Here is a tiny trained network, its code and every weight. The questions are about switching its units off for an input and a target symbol, where a switched-off unit gives its printed mean instead of its output.

import numpy as np


def w(rows, s, z=0):
    codes = np.array(rows[::2]) - 128.0
    scale = np.full(codes.shape[1], s)
    scale[-1] = z or s
    return codes * scale


def f(y):
    return np.maximum(y, 0)


def softmax(a):
    e = np.exp(a - a.max(-1, keepdims=True))
    return e / e.sum(-1, keepdims=True)


def log_softmax(a):
    a = a - a.max(-1, keepdims=True)
    return a - np.log(np.exp(a).sum(-1, keepdims=True))


def net(x, mask):
    ids = ['αδεθξτφψω'.index(c) for c in x.split()]
    T = len(ids)
    res = E[ids] + P[:T]
    u = 0
    for l in range(2):
        r = res
        for j in range(3):
            rows = slice(2 * j, 2 * j + 2)
            q, k, v = (r @ M[l][rows].T for M in (Q, K, V))
            z = softmax(np.where(np.tri(T) > 0, q @ k.T / 2**0.5, -1e9)) @ v
            o = O[l][rows]
            res = res + np.where(mask[u + j], z, o[:, -1]) @ o[:, :-1]
        u += 3
        y = f(res @ A[l][:, :-1].T + A[l][:, -1])
        res = res + np.where(mask[u : u + 16], y, B[l][:, -1]) @ B[l][:, :-1]
        u += 16
    return log_softmax(res[-1] @ U[:, :-1].T + U[:, -1])


Q, K, V, O, A, B = {}, {}, {}, {}, {}, {}
E = w([
[194,76,152,76],'α',
[213,190,130,115],'δ',
[124,119,127,3],'ε',
[151,55,221,122],'θ',
[61,45,189,190],'ξ',
[132,143,47,156],'τ',
[211,46,76,136],'φ',
[182,249,198,93],'ψ',
[115,253,111,148],'ω',
],0.0058)
P = w([
[96,155,81,3],'0',
[172,117,131,168],'1',
[164,121,130,149],'2',
[164,125,126,133],'3',
[152,130,118,128],'4',
[151,129,114,119],'5',
[153,123,110,109],'6',
[151,123,106,106],'7',
[151,116,99,104],'8',
],0.0039)
Q[0] = w([
[95,136,112,217],'L0H1',
[64,194,142,99],'L0H1',
[136,232,100,113],'L0H2',
[54,112,72,202],'L0H2',
[137,249,94,86],'L0H3',
[68,106,219,71],'L0H3',
],0.022)
K[0] = w([
[73,72,84,157],'L0H1',
[140,204,80,151],'L0H1',
[92,222,136,160],'L0H2',
[47,73,99,164],'L0H2',
[164,236,134,135],'L0H3',
[92,128,250,118],'L0H3',
],0.024)
V[0] = w([
[132,36,87,96],'L0H1',
[116,217,165,148],'L0H1',
[133,115,130,130],'L0H2',
[92,254,242,144],'L0H2',
[86,139,99,168],'L0H3',
[49,154,42,207],'L0H3',
],0.007)
O[0] = w([
[165,147,191,201,204],'L0H1',
[90,105,80,57,59],'L0H1',
[116,141,120,124,109],'L0H2',
[196,1,130,219,3],'L0H2',
[166,105,164,124,15],'L0H3',
[237,90,205,96,11],'L0H3',
],0.0053,0.00047)
A[0] = w([
[48,78,71,90,7],'L0N1',
[83,118,80,240,71],'L0N2',
[83,173,103,210,74],'L0N3',
[3,80,153,175,69],'L0N4',
[172,148,162,142,160],'L0N5',
[76,159,93,202,75],'L0N6',
[73,188,114,43,62],'L0N7',
[66,95,235,122,159],'L0N8',
[45,174,169,86,40],'L0N9',
[102,251,223,160,68],'L0N10',
[181,162,220,138,66],'L0N11',
[127,127,54,191,102],'L0N12',
[75,180,97,28,142],'L0N13',
[107,155,101,164,104],'L0N14',
[91,182,205,57,83],'L0N15',
[120,136,125,141,104],'L0N16',
],0.0066,0.0019)
B[0] = w([
[67,117,6,137,138],'L0N1',
[171,89,198,150,140],'L0N2',
[162,71,137,146,139],'L0N3',
[104,250,172,219,143],'L0N4',
[130,83,47,171,212],'L0N5',
[142,72,141,130,136],'L0N6',
[147,114,218,142,187],'L0N7',
[26,101,174,100,154],'L0N8',
[113,134,34,209,139],'L0N9',
[180,56,145,169,144],'L0N10',
[132,55,129,124,148],'L0N11',
[197,133,119,165,188],'L0N12',
[179,129,220,37,254],'L0N13',
[164,117,124,151,145],'L0N14',
[155,70,120,179,158],'L0N15',
[126,130,133,130,128],'L0N16',
],0.017,0.0012)
Q[1] = w([
[104,220,30,37],'L1H1',
[107,224,100,134],'L1H1',
[79,208,120,81],'L1H2',
[167,109,191,67],'L1H2',
[38,19,187,48],'L1H3',
[1,135,172,42],'L1H3',
],0.018)
K[1] = w([
[156,133,5,186],'L1H1',
[127,103,80,170],'L1H1',
[119,75,145,134],'L1H2',
[123,146,178,144],'L1H2',
[106,83,123,123],'L1H3',
[68,99,164,117],'L1H3',
],0.035)
V[1] = w([
[118,142,129,105],'L1H1',
[194,82,66,186],'L1H1',
[159,60,180,150],'L1H2',
[99,111,116,168],'L1H2',
[244,130,127,61],'L1H3',
[154,248,159,202],'L1H3',
],0.013)
O[1] = w([
[120,112,136,148,144],'L1H1',
[30,218,37,139,78],'L1H1',
[99,154,48,63,177],'L1H2',
[171,157,161,67,62],'L1H2',
[168,76,14,232,255],'L1H3',
[247,255,164,153,144],'L1H3',
],0.007,0.0055)
A[1] = w([
[146,254,191,131,98],'L1N1',
[161,131,133,144,237],'L1N2',
[113,195,155,109,75],'L1N3',
[91,178,173,122,82],'L1N4',
[134,68,207,139,140],'L1N5',
[226,78,189,174,61],'L1N6',
[22,104,152,47,163],'L1N7',
[94,130,132,151,113],'L1N8',
[172,131,115,134,201],'L1N9',
[129,64,127,122,100],'L1N10',
[60,66,96,64,115],'L1N11',
[47,213,22,201,170],'L1N12',
[209,114,129,86,84],'L1N13',
[191,57,171,132,144],'L1N14',
[145,80,109,117,253],'L1N15',
[57,178,96,129,108],'L1N16',
],0.0074,0.0038)
B[1] = w([
[106,26,87,134,147],'L1N1',
[218,97,164,101,224],'L1N2',
[127,70,97,145,137],'L1N3',
[127,66,102,144,141],'L1N4',
[136,154,195,95,189],'L1N5',
[45,138,63,190,231],'L1N6',
[59,208,148,145,156],'L1N7',
[126,115,128,137,129],'L1N8',
[190,88,131,109,221],'L1N9',
[94,148,101,155,170],'L1N10',
[140,167,64,168,151],'L1N11',
[72,119,143,1,254],'L1N12',
[82,108,142,182,178],'L1N13',
[141,150,144,193,236],'L1N14',
[248,156,117,103,248],'L1N15',
[162,130,129,187,152],'L1N16',
],0.021,0.0065)
U = w([
[114,111,118,120,4],'α',
[181,89,143,2,201],'δ',
[107,119,125,121,13],'ε',
[104,217,203,121,139],'θ',
[109,112,129,121,11],'ξ',
[107,113,120,119,17],'τ',
[57,146,37,143,119],'φ',
[51,41,143,139,178],'ψ',
[211,99,113,186,193],'ω',
],0.004,0.0037)

Each question gives the input, a string of symbols that net reads in full, and the target symbol t.
The units are the heads (2 rows each of Q, K, V and O) and the neurons (one row each of A and B). Each row of codes is followed by its name. A weight is (code - 128) times the scale printed after its matrix; where a second scale follows, it is the last column's (O, A, B and U).
mask holds one flag per unit, layer by layer, with each layer's heads first. A switched-off unit (its flag False) gives its mean, the last column of its rows in O or B, instead of its output. The means were averaged over made-up inputs and are rounded, as every weight is.
A unit's drop is (log p(t) with every unit on - log p(t) with that unit switched off) / (log p(t) with every unit on - log p(t) with every unit switched off).
The circuit of an input: a set's keep is (log p(t) with only the set's units on - log p(t) with every unit switched off) / (log p(t) with every unit on - log p(t) with every unit switched off). Starting from the 12 units with the biggest drops (on a tie, the unit counted first), units are removed one at a time, each time the one whose removal leaves the highest keep (on an exact tie, the one counted first), for as long as the keep stays at least 0.8.
circuit, biggest first: the units of the circuit, biggest drop first
top k neurons: the k neurons with the biggest drops, biggest first
top k neurons in layer l: the k neurons of layer l with the biggest drops, biggest first
drop when u is switched off: that unit's drop, to one decimal
input δ τ τ τ τ ξ ψ, target ω: circuit, biggest first : L1N12, L0N10
input ψ ψ φ δ ε τ τ δ ω, target ω: top 2 neurons in layer 0 : L0N3, L0N13
input φ φ ε ξ ψ τ ψ ε, target φ: top 2 neurons : L0N1, L1N7
input φ τ δ φ δ τ ψ, target ω: circuit, biggest first : L0N13, L1N12, L0H2, L1H1
input ω τ τ ψ θ τ ω, target δ: circuit, biggest first : L1H1, L1N12, L1N6
input τ α τ ω, target ω: top 2 neurons : L0N10, L1N12
input δ φ φ, target δ: top 2 neurons in layer 0 : L0N7, L0N15
input ξ ω ε ξ, target ψ: top 3 neurons : L0N4, L1N1, L0N8
input φ ξ τ ε, target ψ: top 3 neurons : L0N4, L0N8, L1N1
input τ τ ε, target ω: top 2 neurons : L1N12, L0N13
input θ τ τ τ ψ τ ω ε, target φ: top 2 neurons : L0N1, L1N11
input τ φ α ω τ τ δ τ ε, target ω: top neuron in layer 0 : L0N7
input φ ψ φ δ ξ δ φ, target δ: top 2 neurons : L1N12, L1N6
input τ δ τ ε τ α ψ ξ, target ψ: top 3 neurons : L0N4, L0N8, L1N1
input τ θ φ ε α θ ε, target θ: top 3 neurons in layer 0 : L0N8, L0N7, L0N13
input ε δ τ τ τ τ φ ξ τ, target δ: top 3 neurons : L1N12, L1N6, L1N14
input ω ε α ε α ω, target δ: top 2 neurons in layer 0 : L0N13, L0N7
input δ φ δ τ τ δ, target δ: drop when L1N12 is switched off : 0.5
input δ τ φ ω τ τ θ, target θ: drop when L0N16 is switched off : 0.0
input θ τ α δ τ α δ ε, target θ: drop when L0N7 is switched off : 0.3
input φ δ δ τ τ τ, target δ: drop when L1N6 is switched off : 0.2
